Each row has a name. Each question is about the rows just above it.

<146>: [ 0.13 -6.11  0.08  0.07  6.65 -0.94]
<61>: [ 0.26  0.14 -4.56  0.15  5.14 -0.98]
<56>: [-3.64 -6.20  3.23 -1.93  2.97 -0.83]
<52>: [-6.17 -6.16  3.46 -6.16  3.13 -0.82]
<72>: [-3.83  0.14 -2.36 -3.76 -2.07 -0.93]
Shuffled <61> with one entry gone: [ 0.15  5.14 -0.98 -4.56  0.26], missing  [0.14]
Shuffled <72> with one entry gone: [-2.36 -3.83 -0.93  0.14 -3.76], missing  [-2.07]
Which entry of <61> is missing from [ 5.14 -0.98  0.26 -4.56  0.15]?  [0.14]
Which entry of <146> is missing from [-0.94  6.65  0.13  0.08 -6.11]?  [0.07]
Shuffled <61> with one entry gone: [ 0.26 -0.98 -4.56  0.14  5.14], missing  [0.15]
Which entry of <52> is missing from [ 3.46 -6.16 -0.82  3.13 -6.16]?  [-6.17]
Which entry of <52> is missing from [ 3.13 -6.16  3.46 -0.82 -6.16]?  [-6.17]

<73>: [1.13 4.51 0.23 2.43]
<29>: [-1.79 -3.93  2.67  5.68]
<2>: [-3.45 -7.82 -0.99 -1.97]
<119>: [-3.45 -7.82 -0.99  0.94]
<165>: [-2.79 -6.09 -1.07 -6.08]
<27>: [-3.45 -7.82 -3.46 -1.97]
<143>: [ 1.47  5.80 -2.87 -2.63]
<35>: [ 2.70  9.24 -5.39 -5.65]
<183>: [-2.92  9.24 -5.39 -5.65]
Shuffled <27> with one entry gone: [-7.82 -1.97 -3.46], missing  [-3.45]
<165> without one entry, shuffled: [-1.07 -2.79 -6.08]. Gone:  [-6.09]

<91>: [-3.20 -0.59  4.15 -6.45 -3.49 -1.50 -2.37]
<76>: [-4.95 -1.79  5.04 -1.32 -5.48 -2.07  0.95]
<166>: [-3.56 -1.41  3.78 -5.58 -4.93 -1.91 -1.33]
<38>: [ 0.79 -0.94  0.49 -5.53 -7.01  0.08 -3.17]
<184>: [-0.80 -2.54 -5.89 -4.33  1.53 -3.45  3.98]
<103>: [ 1.58 -6.97  1.70  1.79  3.81 -4.31  0.28]
<162>: [ 7.54 -1.05 -2.89  0.56  1.16  1.85 -4.40]
<20>: [ 2.44 -7.03 -2.99 -0.71  1.09 -4.53  1.69]
<8>: [ 3.40 -5.46 -4.10  4.10  0.12 -2.57  3.01]
Which entry of <184> is missing from [ 1.53  3.98 -4.33 -3.45 -2.54 -0.80]?  [-5.89]
Shuffled <166> with one entry gone: [ 3.78 -1.41 -1.91 -3.56 -5.58 -1.33], missing  [-4.93]

<155>: [ 0.11 -0.52  0.21 -0.22  0.08 -0.12 -0.19 -0.82 -0.21  0.06  0.33  0.32
 -0.01 -0.34 -0.28  0.08 -0.34 -0.33 -0.30 -0.93 -0.37  0.12  0.07]
<28>: [ 0.42 -2.10  3.06 -0.51 -1.40 -0.38 -1.45 -2.54  0.15 -0.74  2.01  0.45
  0.40  2.53  2.84  1.21 -0.93 -1.49  0.60  4.70  0.30  3.07  0.71]
<17>: [ 0.80  2.03  0.89  1.20 -0.70  2.14 -2.11  3.23  1.36 -0.66  2.91  4.61
  4.32  2.76 -0.72  2.15  2.95  1.46  1.10 -0.28 -0.88 -1.19  0.62]
<55>: [ 0.78 -2.50  0.82  1.31 -1.59  0.17  0.26 -0.81 -0.52 -0.09  1.17  1.31
 -0.16 -0.87 -0.38  0.17 -0.43 -2.78 -0.95 -4.89  2.47 -0.63  0.16]
<62>: [ 0.12 -0.53  0.21 -0.22  0.17 -0.12 -0.21 -0.80 -0.20  0.02  0.32  0.32
 -0.03 -0.38 -0.27  0.07 -0.31 -0.38 -0.29 -0.94 -0.38  0.07  0.08]
<100>: [ 1.30  3.24  1.50  2.24 -0.99  3.44 -2.17  5.31  2.25 -0.73  5.10  7.38
  6.84  4.64 -0.77  3.53  4.63  2.27  1.85 -0.03 -0.95 -1.30  1.11]
<120>: [ 1.54 -2.67  1.15  2.67 -1.61  0.33  0.75 -0.62 -0.57 -0.34  2.12  1.69
 -0.22 -0.88 -0.24  0.13 -0.52 -2.85 -0.98 -5.14  4.25 -0.74  0.32]
<44>: [ 0.12 -0.52  0.21 -0.22  0.17 -0.10 -0.15 -0.81 -0.20  0.03  0.32  0.32
 -0.04 -0.37 -0.27  0.07 -0.33 -0.33 -0.33 -0.93 -0.38  0.10 -0.37]
<45>: [ 0.11 -0.57  0.21 -0.23  0.22 -0.12 -0.24 -0.83 -0.19  0.01  0.32  0.32
 -0.04 -0.35 -0.26  0.07 -0.33 -0.34 -0.36 -0.95 -0.25  0.08  0.07]
<75>: [ 0.27 -1.78  1.79 -0.46 -1.15 -0.33 -1.16 -2.44  0.00 -0.68  1.74  0.42
 -0.01  1.42  1.73  0.74 -0.84 -1.14  0.21  2.86  0.05 -1.19  0.36]
<10>: [ 2.01 -2.67  0.58  3.49 -1.04  0.21  1.58  0.05 -0.57 -0.69  2.38  0.92
 -0.23 -0.44  0.34  0.01 -0.57 -2.63 -0.93 -5.09  4.41 -0.44  0.63]
<28> without one entry, shuffled: [ 0.45 -0.38 -2.10  2.01  0.40  3.07  1.21  2.84  0.60 -0.74 -1.45  0.15
 -2.54  0.71 -0.51  0.42 -1.49 -1.40  2.53  4.70  0.30 -0.93]. Gone:  [3.06]
Which entry of <45> is missing from [ 0.32 -0.33 -0.19  0.07 -0.95 -0.23 -0.04  0.21  0.22 -0.25 -0.36  0.11
 -0.24  0.08 -0.35  0.07 -0.83 -0.34 -0.57 -0.12  0.32  0.01]?  [-0.26]
Shuffled <75> with one entry gone: [ 2.86 -1.15  0.00 -1.16  0.21 -1.19 -0.84 -0.46  1.79 -0.68  0.42 -2.44
 -1.14  1.74 -0.33  0.05 -0.01  0.36  0.27 -1.78  0.74  1.42], missing  [1.73]
Shuffled <75> with one entry gone: [-0.01 -0.84 -0.46 -1.14  0.36 -0.68 -1.78  0.74  1.73  0.21  1.74  0.27
 -1.15  1.79  1.42 -1.19  0.05 -2.44  2.86 -0.33 -1.16  0.42], missing  [0.00]
Shuffled <55> with one entry gone: [ 1.17 -0.09 -0.16  0.82 -2.78  0.17 -4.89 -0.63 -0.52  2.47 -0.43 -0.95
  0.17  1.31  0.26 -2.50  1.31  0.78 -1.59 -0.81  0.16 -0.87], missing  [-0.38]
Which entry of <44> is missing from [-0.52 -0.10 -0.37 -0.81  0.21 -0.37 -0.15 -0.20  0.07  0.03 -0.22  0.12
 -0.93 -0.33  0.32  0.10 -0.04  0.17 -0.33 -0.33 -0.27  0.32]?  [-0.38]

<74>: [-1.89  1.64  0.09  3.23 -1.61]
<15>: [ 1.87 -0.60  5.23  2.42  2.70]
<39>: [-5.36 -1.77 -0.50  0.55  6.67]
<89>: [ 5.51  0.15 -0.97  5.55  5.56]
<153>: [-1.23  2.24 -7.83  1.00 -8.21]
<161>: [6.75 0.61 2.70 2.79 0.19]
<150>: [ 0.98 -3.52 -3.23 -0.99  0.01]
<163>: [ 0.12 -0.76  5.29 -0.17 -0.91]
<25>: [-0.35 -1.54  5.11 -1.90  2.86]
<16>: [ 5.51  1.05 -0.97  5.55  1.56]
<150> without one entry, shuffled: [-0.99  0.01 -3.23 -3.52]. Gone:  [0.98]
Which entry of <15> is missing from [1.87 2.70 2.42 5.23]?  [-0.60]
<89> without one entry, shuffled: [-0.97  5.55  5.51  5.56]. Gone:  [0.15]
Shuffled <89> with one entry gone: [-0.97  5.56  0.15  5.51], missing  [5.55]
Shuffled <150> with one entry gone: [ 0.98 -3.52 -0.99 -3.23], missing  [0.01]

<97>: [ 4.14 -2.16  2.14 -8.16 -5.95  6.64 -5.62 -3.17  3.78 -0.05]
<128>: [ 0.12  0.25  1.86  0.66  0.87 -0.01  1.14 -0.15  0.08  1.36]
<99>: [ 0.10  0.19 -0.01 -0.20  0.13  0.12 -0.03  0.14  0.25 -0.01]
<109>: [-2.14 -3.13  0.85 -3.14 -2.31  2.57 -2.15 -1.15 -1.14  0.01]
Shuffled <109> with one entry gone: [-3.14 -2.31  2.57 -1.14 -2.14  0.01 -2.15  0.85 -3.13], missing  [-1.15]
Shuffled <99> with one entry gone: [ 0.10  0.14 -0.20  0.25  0.13 -0.03 -0.01 -0.01  0.19], missing  [0.12]
<128> without one entry, shuffled: [ 0.12  1.14  0.25  0.87 -0.15  0.08  1.86  0.66 -0.01]. Gone:  [1.36]
<109> without one entry, shuffled: [ 2.57 -3.13  0.85 -3.14 -2.14 -2.31 -1.14  0.01 -1.15]. Gone:  [-2.15]
Shuffled <109> with one entry gone: [-1.15 -2.31  0.01  2.57 -2.15 -2.14  0.85 -1.14 -3.13], missing  [-3.14]

<102>: [-7.28  2.83 -0.45  1.31 -2.08 -3.24  1.97]
<154>: [-7.12 -4.55  2.31 -4.96  1.17  4.11 -9.00]
<212>: [-0.16  0.43  0.87 -2.43  1.19  0.96  0.50]
<79>: [-2.39  2.94  5.06  0.81 -2.68  5.53  2.03]
<46>: [-5.51  1.72  0.34 -2.11  2.09 -2.00  3.25]
<219>: [-0.18  0.03  0.76  2.49 -1.35  1.10 -6.86]
<92>: [-5.23  2.19 -3.43 -4.68 -1.50  0.14 -0.05]
<188>: [ 3.72  3.28 -4.97 -2.57  3.23 -1.94  1.45]
<58>: [-3.11 -1.13  1.28  3.24  3.69  1.58 -2.72]
<53>: [-3.57  2.33 -0.66  6.69  2.48 -1.54  1.79]
<95>: [ 2.12  5.03 -7.74  0.69  1.35 -2.24  2.74]
<30>: [-7.23 -1.97  4.83 -2.53  1.51  2.69 -4.35]
Which entry of <92> is missing from [ 2.19  0.14 -1.50 -4.68 -3.43 -5.23]?  [-0.05]
<188> without one entry, shuffled: [-1.94  3.23  1.45 -2.57 -4.97  3.28]. Gone:  [3.72]
Which entry of <219> is missing from [-0.18 -1.35  0.03  1.10 -6.86  2.49]?  [0.76]

